Below is a small trained network, with its code and all its weights. Each question gives an input and a class and asks what happens when units are switched off, that is, made to give their printed mean instead of their output.

import numpy as np


def w(rows, s, z=0):
    codes = np.array(rows[::2]) - 128.0
    scale = np.full(codes.shape[1], s)
    scale[-1] = z or s
    return codes * scale


def norm(h):
    return h / np.sqrt((h * h).mean(-1, keepdims=True) + 1e-5)


def f(y):
    return y / 2 * (1 + np.tanh(0.7978845608 * (y + 0.044715 * y**3)))


def log_softmax(a):
    a = a - a.max(-1, keepdims=True)
    return a - np.log(np.exp(a).sum(-1, keepdims=True))


def net(x, mask):
    res = np.array(x, float).reshape(1, 4) / 4 @ E
    u = 0
    for l in range(2):
        y = f(norm(res) @ A[l][:, :-1].T + A[l][:, -1])
        res = res + np.where(mask[u : u + 9], y, B[l][:, -1]) @ B[l][:, :-1]
        u += 9
    return log_softmax(norm(res)[-1] @ U[:, :-1].T + U[:, -1])


A, B = {}, {}
E = w([
[96,45,217,165,136,94,244],'x0',
[61,90,51,16,168,171,3],'x1',
[254,42,91,84,227,94,89],'x2',
[144,123,123,113,126,144,136],'x3',
],0.0021)
A[0] = w([
[2,91,147,100,160,145,179,41],'L0N1',
[163,175,117,171,137,107,79,65],'L0N2',
[111,40,144,78,159,73,105,6],'L0N3',
[23,83,122,78,90,142,212,99],'L0N4',
[155,69,148,169,114,80,237,112],'L0N5',
[196,154,115,132,200,101,139,66],'L0N6',
[159,170,127,195,179,74,113,105],'L0N7',
[165,102,88,75,123,163,182,142],'L0N8',
[41,147,149,39,87,172,74,141],'L0N9',
],0.0042,0.0022)
B[0] = w([
[165,14,148,81,107,219,94,175],'L0N1',
[169,107,155,62,100,165,228,126],'L0N2',
[134,253,174,89,138,133,134,144],'L0N3',
[133,62,106,201,200,199,173,197],'L0N4',
[112,138,77,175,136,21,95,221],'L0N5',
[196,86,140,129,77,152,158,143],'L0N6',
[209,128,118,86,56,226,144,140],'L0N7',
[84,167,168,176,130,111,138,145],'L0N8',
[138,118,72,234,88,116,55,251],'L0N9',
],0.0035,0.0024)
A[1] = w([
[202,212,162,146,52,127,177,189],'L1N1',
[76,38,203,22,189,31,89,198],'L1N2',
[231,117,46,136,139,177,202,208],'L1N3',
[176,195,147,78,89,4,164,43],'L1N4',
[119,238,124,209,29,149,144,94],'L1N5',
[119,230,53,168,18,113,186,70],'L1N6',
[104,103,219,210,74,75,166,1],'L1N7',
[210,117,203,133,175,178,234,208],'L1N8',
[69,50,148,18,235,35,72,174],'L1N9',
],0.0038,0.0016)
B[1] = w([
[130,130,184,59,173,180,64,239],'L1N1',
[139,234,214,127,186,169,221,214],'L1N2',
[5,46,237,85,82,89,71,221],'L1N3',
[217,80,152,133,153,169,60,171],'L1N4',
[175,236,130,39,171,160,222,241],'L1N5',
[114,202,188,91,200,173,247,225],'L1N6',
[118,80,11,121,70,92,103,180],'L1N7',
[60,101,138,45,27,92,65,216],'L1N8',
[207,191,73,118,187,192,222,254],'L1N9',
],0.0034,0.0019)
U = w([
[191,253,175,63,209,208,230,252],'0',
[65,216,25,178,75,204,64,44],'1',
[179,78,221,52,54,105,99,133],'2',
[185,167,46,76,239,188,97,13],'3',
[35,103,124,197,15,21,250,50],'4',
[86,14,87,207,183,203,130,95],'5',
[221,21,212,164,158,16,196,40],'6',
],0.0042,0.0024)

Each question gives the input, the list of numbers given to net, and the class t.
The units are the neurons (one row each of A and B). Each row of codes is followed by its name. A weight is (code - 128) times the scale printed after its matrix; where a second scale follows, it is the last column's (A, B and U).
mask holds one flag per neuron, layer by layer. A switched-off neuron (its flag False) gives its mean, the last column of its row in B, instead of its output. The means were averaged over made-up inputs and are rounded, as every weight is.
A unit's drop is (log p(t) with every unit on - log p(t) with that unit switched off) / (log p(t) with every unit on - log p(t) with every unit switched off).
The circuit of an input: a set's keep is (log p(t) with only the set's units on - log p(t) with every unit switched off) / (log p(t) with every unit on - log p(t) with every unit switched off). Starting from the 12 units with the biggest drops (on a tie, the unit counted first), units are removed one at a time, each time the one whose removal leaves the highest keep (on an exact tie, the one counted first), for as long as the keep stays at least 0.8.
circuit, biggest first: the units of the circuit, biggest drop first
k most important neurons: the k neurons with the biggest drops, biggest first
top k neurons in layer l: the k neurons of layer l with the biggest drops, biggest first
drop when u is switched off: that unit's drop, to one decimal
input [6,2,1,-7], class 0: 3 most important neurons	L1N2, L0N9, L1N9
input [0,-8,7,-2], class 2: circuit, biggest first	L0N7, L1N8, L1N3
input [3,7,7,-7], class 0: circuit, biggest first	L1N2, L1N9
input [8,3,-7,3], class 5: circuit, biggest first	L0N4, L0N1
input [6,6,1,-1], class 0: top 2 neurons in layer 0	L0N3, L0N7
input [3,5,2,6], class 0: circuit, biggest first	L1N2
input [5,4,-8,8], class 5: 2 most important neurons	L0N4, L0N1
input [1,7,3,6], class 0: circuit, biggest first	L1N9, L1N2
input [-6,-1,8,0], class 2: 2 most important neurons	L1N3, L0N6
input [4,8,-8,8], class 5: top 2 neurons in layer 0	L0N4, L0N1
input [8,2,-7,8], class 5: drop when L0N1 is switched off	0.3
input [-7,-5,3,7], class 2: drop when L1N3 is switched off	0.2
input [-2,-3,5,-6], class 2: drop when L1N9 is switched off	0.0
input [-3,-5,3,0], class 2: drop when L1N3 is switched off	0.1
input [2,3,-7,8], class 5: most important neuron	L0N4
